Below is a small trained network, with its code and all its weights. Each question gives an input and a target symbol and asks what happens when units are switched off, that is, made to give their printed mean instead of their output.

import numpy as np


def w(rows, s, z=0):
    codes = np.array(rows[::2]) - 128.0
    scale = np.full(codes.shape[1], s)
    scale[-1] = z or s
    return codes * scale


def f(y):
    return y / 2 * (1 + np.tanh(0.7978845608 * (y + 0.044715 * y**3)))


def softmax(a):
    e = np.exp(a - a.max(-1, keepdims=True))
    return e / e.sum(-1, keepdims=True)


def log_softmax(a):
    a = a - a.max(-1, keepdims=True)
    return a - np.log(np.exp(a).sum(-1, keepdims=True))


def net(x, mask):
    ids = ['αβγελπσφ'.index(c) for c in x.split()]
    T = len(ids)
    res = E[ids] + P[:T]
    u = 0
    for l in range(3):
        r = res
        for j in range(2):
            rows = slice(2 * j, 2 * j + 2)
            q, k, v = (r @ M[l][rows].T for M in (Q, K, V))
            z = softmax(np.where(np.tri(T) > 0, q @ k.T / 2**0.5, -1e9)) @ v
            o = O[l][rows]
            res = res + np.where(mask[u + j], z, o[:, -1]) @ o[:, :-1]
        u += 2
        y = f(res @ A[l][:, :-1].T + A[l][:, -1])
        res = res + np.where(mask[u : u + 8], y, B[l][:, -1]) @ B[l][:, :-1]
        u += 8
    return log_softmax(res[-1] @ U[:, :-1].T + U[:, -1])


Q, K, V, O, A, B = {}, {}, {}, {}, {}, {}
E = w([
[148,126,67,100,165,116,134],'α',
[144,171,150,35,75,165,160],'β',
[248,122,210,136,116,125,202],'γ',
[148,133,75,61,70,70,176],'ε',
[195,101,127,163,188,115,177],'λ',
[151,27,50,97,24,128,115],'π',
[47,204,155,110,159,97,71],'σ',
[178,107,159,141,192,16,183],'φ',
],0.013)
P = w([
[70,110,70,136,162,163,109],'0',
[190,55,165,95,180,102,42],'1',
[150,87,172,125,148,176,92],'2',
[160,106,154,132,134,127,82],'3',
[169,126,140,116,138,113,111],'4',
[164,145,132,112,128,105,137],'5',
[168,163,132,116,121,75,155],'6',
[165,182,128,114,111,69,180],'7',
[162,209,141,124,114,48,203],'8',
[166,228,156,125,107,10,211],'9',
],0.012)
Q[0] = w([
[110,117,160,144,165,193,168],'L0H0',
[49,48,120,148,95,254,217],'L0H0',
[192,155,62,26,194,99,144],'L0H1',
[172,174,121,147,82,61,89],'L0H1',
],0.0072)
K[0] = w([
[151,138,226,164,113,59,109],'L0H0',
[130,55,172,29,120,69,104],'L0H0',
[129,176,55,190,58,71,175],'L0H1',
[61,204,121,254,115,119,192],'L0H1',
],0.0074)
V[0] = w([
[121,141,104,163,94,255,187],'L0H0',
[112,179,111,135,196,132,146],'L0H0',
[78,103,171,135,98,142,60],'L0H1',
[108,59,29,197,142,109,148],'L0H1',
],0.0091)
O[0] = w([
[66,95,88,166,154,142,191,4],'L0H0',
[140,69,153,36,118,169,75,168],'L0H0',
[206,233,151,129,175,185,254,69],'L0H1',
[93,165,235,202,56,123,113,54],'L0H1',
],0.0095,0.0038)
A[0] = w([
[204,99,103,96,80,89,137,49],'L0N0',
[160,40,112,219,146,90,110,122],'L0N1',
[154,107,92,176,163,206,125,125],'L0N2',
[2,158,108,182,194,147,32,96],'L0N3',
[57,125,151,141,201,62,169,60],'L0N4',
[121,193,21,126,178,160,95,2],'L0N5',
[141,158,241,124,135,101,159,68],'L0N6',
[191,77,102,161,48,106,214,63],'L0N7',
],0.0083,0.0049)
B[0] = w([
[87,141,151,110,153,193,143,254],'L0N0',
[138,155,166,121,159,120,122,193],'L0N1',
[146,111,166,132,113,69,124,115],'L0N2',
[145,62,138,126,69,155,149,166],'L0N3',
[147,105,157,96,68,150,75,124],'L0N4',
[167,150,186,131,142,151,174,125],'L0N5',
[141,140,88,120,2,160,149,180],'L0N6',
[130,208,168,30,171,132,103,199],'L0N7',
],0.0088,0.0042)
Q[1] = w([
[98,120,209,58,218,110,138],'L1H0',
[149,162,146,81,83,19,114],'L1H0',
[54,84,32,182,94,255,100],'L1H1',
[195,110,121,71,168,81,5],'L1H1',
],0.0074)
K[1] = w([
[117,174,72,113,108,60,193],'L1H0',
[117,110,92,155,117,82,207],'L1H0',
[253,209,181,124,147,98,72],'L1H1',
[79,114,70,224,132,154,158],'L1H1',
],0.0077)
V[1] = w([
[94,145,57,173,229,69,188],'L1H0',
[91,134,52,114,95,1,54],'L1H0',
[178,109,165,114,225,101,90],'L1H1',
[116,150,49,30,80,110,147],'L1H1',
],0.0068)
O[1] = w([
[208,126,126,62,82,113,112,1],'L1H0',
[252,158,143,174,130,198,138,131],'L1H0',
[122,96,197,109,119,124,146,130],'L1H1',
[175,142,137,135,168,137,56,144],'L1H1',
],0.011,0.0045)
A[1] = w([
[159,80,53,179,2,123,170,2],'L1N0',
[80,146,171,74,18,253,91,107],'L1N1',
[88,97,154,177,42,198,117,66],'L1N2',
[125,235,181,149,218,32,166,186],'L1N3',
[181,123,157,195,192,173,110,77],'L1N4',
[59,126,116,91,34,132,190,156],'L1N5',
[164,63,72,172,102,89,17,106],'L1N6',
[74,137,111,159,192,94,169,131],'L1N7',
],0.0075,0.0065)
B[1] = w([
[147,157,156,45,113,116,95,122],'L1N0',
[144,86,112,220,111,6,145,155],'L1N1',
[118,173,99,68,35,178,117,129],'L1N2',
[24,151,86,68,13,240,164,255],'L1N3',
[84,165,61,83,71,35,164,132],'L1N4',
[169,47,116,100,115,90,71,153],'L1N5',
[79,125,117,121,164,252,147,138],'L1N6',
[123,86,94,2,54,176,43,138],'L1N7',
],0.0062,0.008)
Q[2] = w([
[61,120,229,87,10,172,66],'L2H0',
[111,104,177,2,108,105,125],'L2H0',
[105,134,50,90,92,116,127],'L2H1',
[200,114,188,126,78,167,113],'L2H1',
],0.0077)
K[2] = w([
[188,130,9,164,165,141,144],'L2H0',
[215,151,48,166,74,185,84],'L2H0',
[152,185,219,3,119,89,90],'L2H1',
[133,148,132,120,104,151,38],'L2H1',
],0.0077)
V[2] = w([
[163,206,255,62,21,35,100],'L2H0',
[182,140,53,76,100,138,146],'L2H0',
[4,155,178,151,115,197,86],'L2H1',
[87,103,48,93,154,42,12],'L2H1',
],0.0074)
O[2] = w([
[40,149,167,185,202,133,144,184],'L2H0',
[128,52,178,182,82,175,192,140],'L2H0',
[176,152,123,141,147,55,158,254],'L2H1',
[145,153,11,118,133,135,213,167],'L2H1',
],0.011,0.0059)
A[2] = w([
[109,87,120,36,193,46,72,172],'L2N0',
[235,41,200,112,218,130,135,2],'L2N1',
[143,179,227,121,210,59,45,68],'L2N2',
[208,170,163,206,110,234,36,158],'L2N3',
[153,181,160,236,96,98,93,74],'L2N4',
[124,12,95,158,204,132,25,141],'L2N5',
[148,74,60,78,164,255,153,88],'L2N6',
[226,195,186,79,86,63,218,172],'L2N7',
],0.0074,0.0086)
B[2] = w([
[124,60,169,180,138,197,134,227],'L2N0',
[57,244,58,107,138,221,105,120],'L2N1',
[110,164,124,111,152,48,124,166],'L2N2',
[181,125,135,149,186,92,236,159],'L2N3',
[92,112,99,101,75,111,132,139],'L2N4',
[146,112,172,160,4,110,169,136],'L2N5',
[106,128,154,96,139,2,160,167],'L2N6',
[69,106,33,172,157,143,53,254],'L2N7',
],0.0083,0.0081)
U = w([
[184,94,69,117,94,133,12,82],'α',
[112,131,121,3,118,121,157,101],'β',
[94,54,203,68,109,201,110,150],'γ',
[177,143,116,158,148,143,183,63],'ε',
[105,22,91,177,122,87,149,235],'λ',
[62,179,100,118,41,151,160,45],'π',
[98,122,76,90,237,164,131,180],'σ',
[126,130,142,125,167,74,101,3],'φ',
],0.007,0.005)

Each question gives the input, a string of symbols that net reads in full, and the target symbol t.
The units are the heads (2 rows each of Q, K, V and O) and the neurons (one row each of A and B). Each row of codes is followed by its name. A weight is (code - 128) times the scale printed after its matrix; where a second scale follows, it is the last column's (O, A, B and U).
mask holds one flag per unit, layer by layer, with each layer's heads first. A switched-off unit (its flag False) gives its mean, the last column of its rows in O or B, instead of its output. The means were averaged over made-up inputs and are rounded, as every weight is.
A unit's drop is (log p(t) with every unit on - log p(t) with that unit switched off) / (log p(t) with every unit on - log p(t) with every unit switched off).
The circuit of an input: a set's keep is (log p(t) with only the set's units on - log p(t) with every unit switched off) / (log p(t) with every unit on - log p(t) with every unit switched off). Starting from the 12 units with the biggest drops (on a tie, the unit counted first), units are removed one at a time, each time the one whose removal leaves the highest keep (on an exact tie, the one counted first), for as long as the keep stays at least 0.8.
units of the circuit, in order: the units of the circuit, biggest drop first
unit that matters most: the unit with the biggest drop
k most important neurons: the k neurons with the biggest drops, biggest first
heads that matter: for each layer, one digit per head in row order, 1 if its drop is at least 0.15 and else 0, layers parted by /
input ε γ σ γ, target ε: units of the circuit, in order -> [L2N3, L1H1]
input γ ε λ ε σ ε λ γ σ γ, target γ: units of the circuit, in order -> [L2H1, L1N3, L0N7]
input γ β ε λ γ π π, target γ: units of the circuit, in order -> [L2H1, L0N7, L2H0]
input α λ λ γ γ, target α: units of the circuit, in order -> [L2H0, L2N7]
input α σ α, target α: units of the circuit, in order -> [L2H0]
input γ λ γ α, target γ: heads that matter -> 00 / 01 / 01
input π ε λ γ λ α π π σ λ, target π: heads that matter -> 11 / 01 / 00
input φ λ σ π ε λ σ γ, target σ: 3 most important neurons -> [L2N7, L0N7, L0N0]
input γ λ σ, target λ: heads that matter -> 00 / 01 / 00
input α π γ π ε, target α: units of the circuit, in order -> [L2H0, L1N6, L2N7]
input φ γ γ σ, target φ: heads that matter -> 11 / 11 / 11
input γ π φ γ σ, target γ: units of the circuit, in order -> [L2H1, L2N7, L1H1]
input γ π λ σ, target λ: units of the circuit, in order -> [L0N3, L1N1]
input α γ β σ, target α: heads that matter -> 11 / 10 / 11
input π π γ σ σ α φ π λ, target π: unit that matters most -> L0H1
input σ λ ε φ ε σ π γ σ φ, target σ: units of the circuit, in order -> [L0N0, L2N7, L1H1]
input α γ β γ φ λ π, target α: units of the circuit, in order -> [L2H0, L0N7]
input φ σ φ, target φ: heads that matter -> 11 / 11 / 11
input ε γ σ σ, target ε: 2 most important neurons -> [L2N3, L0N0]
input σ γ γ γ σ γ, target σ: units of the circuit, in order -> [L0H1, L2N7, L0N7]
input γ σ λ λ σ α, target γ: unit that matters most -> L1H1
input α α φ γ β λ σ λ σ β, target σ: 2 most important neurons -> [L2N7, L0N6]
input γ γ σ σ σ λ β, target γ: 2 most important neurons -> [L0N0, L0N6]
input α σ β γ σ γ σ, target α: units of the circuit, in order -> [L2H0, L1H1]
input σ β β β ε σ γ λ σ ε, target σ: heads that matter -> 01 / 11 / 00
input π σ γ π σ, target π: heads that matter -> 11 / 11 / 00
input λ γ σ γ σ σ σ σ ε, target λ: units of the circuit, in order -> [L0H1, L1N5, L2H0]
